Below are the code and all the weights of a small trained network. Each question names an input and a class and asks about switching units off, where a switched-off unit gives its printed mean instead of its output.

import numpy as np


def w(rows, s, z=0):
    codes = np.array(rows[::2]) - 128.0
    scale = np.full(codes.shape[1], s)
    scale[-1] = z or s
    return codes * scale


def f(y):
    return y / 2 * (1 + np.tanh(0.7978845608 * (y + 0.044715 * y**3)))


def log_softmax(a):
    a = a - a.max(-1, keepdims=True)
    return a - np.log(np.exp(a).sum(-1, keepdims=True))


def net(x, mask):
    res = np.array(x, float).reshape(1, 7) / 4 @ E
    y = f(res @ A[0][:, :-1].T + A[0][:, -1])
    res = res + np.where(mask, y, B[0][:, -1]) @ B[0][:, :-1]
    return log_softmax(res[-1] @ U[:, :-1].T + U[:, -1])


A, B = {}, {}
E = w([
[136,133,128,132,129,127,125,130,125],'x0',
[77,196,69,73,63,206,88,106,63],'x1',
[125,131,139,131,127,130,139,104,119],'x2',
[92,115,113,193,182,219,50,76,200],'x3',
[3,200,142,150,168,47,123,145,122],'x4',
[135,153,63,82,225,165,211,136,141],'x5',
[145,142,68,108,98,53,114,51,203],'x6',
],0.0067)
A[0] = w([
[190,76,100,118,96,168,136,125,134,7],'N0',
[207,67,96,112,103,182,120,126,108,86],'N1',
[124,131,201,150,191,213,148,220,59,167],'N2',
[111,72,155,169,61,93,28,127,105,44],'N3',
[151,56,177,177,171,80,173,156,175,72],'N4',
[138,160,78,71,211,163,228,95,145,84],'N5',
[191,78,122,80,91,182,137,105,134,44],'N6',
[90,104,202,157,26,130,96,99,129,82],'N7',
[160,138,148,50,90,72,163,148,80,73],'N8',
[154,142,123,64,67,70,189,137,91,61],'N9',
[127,135,68,66,223,156,198,139,139,110],'N10',
[162,60,225,178,181,63,161,111,148,143],'N11',
[99,107,118,183,154,194,71,88,178,105],'N12',
[101,126,121,210,149,206,106,93,193,126],'N13',
[181,81,167,147,152,84,143,175,173,79],'N14',
[148,115,166,67,98,81,171,151,44,71],'N15',
[206,89,110,100,83,191,130,126,151,68],'N16',
[197,51,101,97,122,177,113,120,124,85],'N17',
[89,179,98,57,68,178,102,89,90,74],'N18',
[113,181,98,100,89,173,102,94,52,118],'N19',
[154,134,157,93,86,73,209,144,99,109],'N20',
[153,67,195,166,176,68,179,104,168,122],'N21',
[159,130,119,75,90,71,163,171,69,72],'N22',
[136,102,180,156,30,74,45,116,124,80],'N23',
[3,172,112,138,154,61,108,171,146,73],'N24',
[93,175,84,95,65,177,105,101,69,99],'N25',
[127,140,96,193,180,190,39,112,160,118],'N26',
[72,103,227,174,162,233,183,174,26,245],'N27',
[31,186,125,143,174,79,111,157,128,99],'N28',
[142,162,69,103,81,50,102,52,207,128],'N29',
[207,60,98,96,105,169,119,149,137,81],'N30',
[122,144,53,55,210,152,196,135,176,121],'N31',
[88,168,86,52,64,179,93,129,101,75],'N32',
[131,136,46,84,103,64,140,40,205,134],'N33',
[33,186,155,144,182,85,121,140,124,113],'N34',
[165,152,139,82,86,76,177,182,101,77],'N35',
],0.0058,0.0017)
B[0] = w([
[85,128,163,130,72,103,182,92,114,150],'N0',
[118,110,170,141,71,74,190,66,112,178],'N1',
[182,78,87,72,127,57,71,122,98,219],'N2',
[158,199,181,137,125,211,112,175,129,189],'N3',
[124,117,46,185,118,166,157,210,174,194],'N4',
[163,228,186,168,130,218,85,174,81,191],'N5',
[103,123,154,161,91,102,179,98,121,166],'N6',
[172,193,142,167,169,217,85,197,92,185],'N7',
[58,137,175,63,203,145,122,108,199,187],'N8',
[68,127,152,58,189,153,108,129,166,188],'N9',
[200,217,192,174,128,215,85,180,72,189],'N10',
[116,121,42,190,129,171,150,197,155,220],'N11',
[78,126,174,82,173,152,129,113,168,190],'N12',
[76,137,179,50,206,114,123,94,189,194],'N13',
[101,127,90,151,105,163,172,142,160,176],'N14',
[77,115,152,78,179,125,103,100,165,194],'N15',
[80,127,161,138,90,83,205,67,102,175],'N16',
[116,142,178,135,81,76,173,70,112,172],'N17',
[104,111,37,204,124,159,162,193,196,196],'N18',
[102,91,44,172,138,122,153,173,176,191],'N19',
[78,129,151,95,181,146,110,132,201,190],'N20',
[122,118,25,212,121,154,154,199,160,201],'N21',
[62,155,172,70,190,151,121,105,186,186],'N22',
[201,253,206,155,128,211,76,177,71,207],'N23',
[130,117,162,167,57,82,195,62,105,219],'N24',
[112,99,24,188,144,169,177,212,176,198],'N25',
[46,144,190,43,218,107,137,62,190,195],'N26',
[187,33,68,63,145,46,61,116,101,253],'N27',
[134,112,184,153,38,64,212,38,97,207],'N28',
[197,47,100,66,133,75,60,151,57,196],'N29',
[104,116,162,153,54,88,201,67,110,175],'N30',
[189,192,186,161,126,165,92,163,65,193],'N31',
[99,105,35,210,118,167,194,198,191,193],'N32',
[198,48,80,72,120,60,39,126,84,194],'N33',
[131,79,166,147,44,56,211,57,90,208],'N34',
[76,119,158,80,183,166,136,121,184,184],'N35',
],0.0057,0.0047)
U = w([
[100,121,15,201,132,156,185,202,207,88],'0',
[41,152,209,46,206,142,111,102,224,92],'1',
[117,126,193,155,41,88,232,50,64,96],'2',
[190,254,200,161,139,190,62,183,51,90],'3',
[127,120,120,118,143,129,112,133,124,255],'4',
[181,45,71,67,143,83,40,134,62,107],'5',
],0.0078,0.0085)

Each question gives the input, the list of numbers given to net, and the class t.
The units are the neurons (one row each of A and B). Each row of codes is followed by its name. A weight is (code - 128) times the scale printed after its matrix; where a second scale follows, it is the last column's (A, B and U).
mask holds one flag per neuron, in row order. A switched-off neuron (its flag False) gives its mean, the last column of its row in B, instead of its output. The means were averaged over made-up inputs and are rounded, as every weight is.
A unit's drop is (log p(t) with every unit on - log p(t) with that unit switched off) / (log p(t) with every unit on - log p(t) with every unit switched off).
The circuit of an input: a set's keep is (log p(t) with only the set's units on - log p(t) with every unit switched off) / (log p(t) with every unit on - log p(t) with every unit switched off). Starting from the 12 units with the biggest drops (on a tie, the unit counted first), units are removed one at a time, each time the one whose removal leaves the highest keep (on an exact tie, the one counted first), for as long as the keep stays at least 0.8.
circuit, biggest first: the units of the circuit, biggest drop first
most important unit: the unit with the biggest drop
k most important neurons: the k neurons with the biggest drops, biggest first
drop when u is switched off: that unit's drop, to one decimal
input [-1,-3,1,3,6,-6,7], class 5: circuit, biggest first	(N29)
input [2,-1,-4,3,-1,8,7], class 3: circuit, biggest first	(N5, N31)
input [-1,2,0,4,-1,-7,4], class 3: circuit, biggest first	(N23, N7)
input [5,-4,-5,3,-2,3,-6], class 5: circuit, biggest first	(N27, N2)
input [-3,6,1,-5,-3,-7,2], class 3: 2 most important neurons	(N23, N7)
input [-4,-7,6,5,5,8,-5], class 3: circuit, biggest first	(N10, N5)
input [-7,1,-5,5,1,2,-7], class 5: circuit, biggest first	(N27, N2)
input [-5,5,3,7,-8,-7,-3], class 2: circuit, biggest first	(N1, N16)
input [-8,3,-8,8,-1,2,7], class 1: 4 most important neurons	(N26, N13, N12, N27)
input [3,-5,2,-6,-3,7,5], class 3: circuit, biggest first	(N5, N10)
input [4,5,-2,7,3,-5,-7], class 1: 2 most important neurons	(N26, N13)
input [-1,-6,5,5,7,-4,7], class 2: circuit, biggest first	(N24, N34)
input [2,-2,-7,-5,-3,7,-1], class 3: circuit, biggest first	(N10, N5)
input [0,7,6,7,7,2,-6], class 0: most important unit	N25
input [8,7,-4,-5,-8,-5,-2], class 2: 3 most important neurons	(N1, N16, N30)
input [7,-2,-2,-2,1,5,8], class 5: 2 most important neurons	(N33, N29)
input [-5,8,-4,8,-7,2,-7], class 0: 4 most important neurons	(N32, N25, N18, N19)
input [2,-3,4,-4,6,-8,-3], class 3: 3 most important neurons	(N23, N7, N3)
input [-4,4,-7,-2,8,6,-3], class 2: 3 most important neurons	(N28, N34, N24)
input [8,4,4,1,6,-5,-6], class 2: circuit, biggest first	(N34)
input [-3,-8,0,7,-4,-3,-7], class 0: 2 most important neurons	(N11, N4)
input [2,6,-6,-6,0,7,-3], class 3: 3 most important neurons	(N10, N5, N31)
input [-3,3,-7,0,-3,7,-8], class 5: 3 most important neurons	(N27, N2, N23)
input [8,-6,1,-7,-6,0,-2], class 1: drop when N18 is switched off	0.1
input [-3,-2,4,-8,-5,6,2], class 1: drop when N10 is switched off	0.0
input [2,6,5,6,3,0,2], class 0: drop when N18 is switched off	0.6
input [-5,-8,2,-7,8,6,3], class 0: circuit, biggest first	(N21)
input [-1,0,-7,1,7,-6,-7], class 2: drop when N28 is switched off	0.4
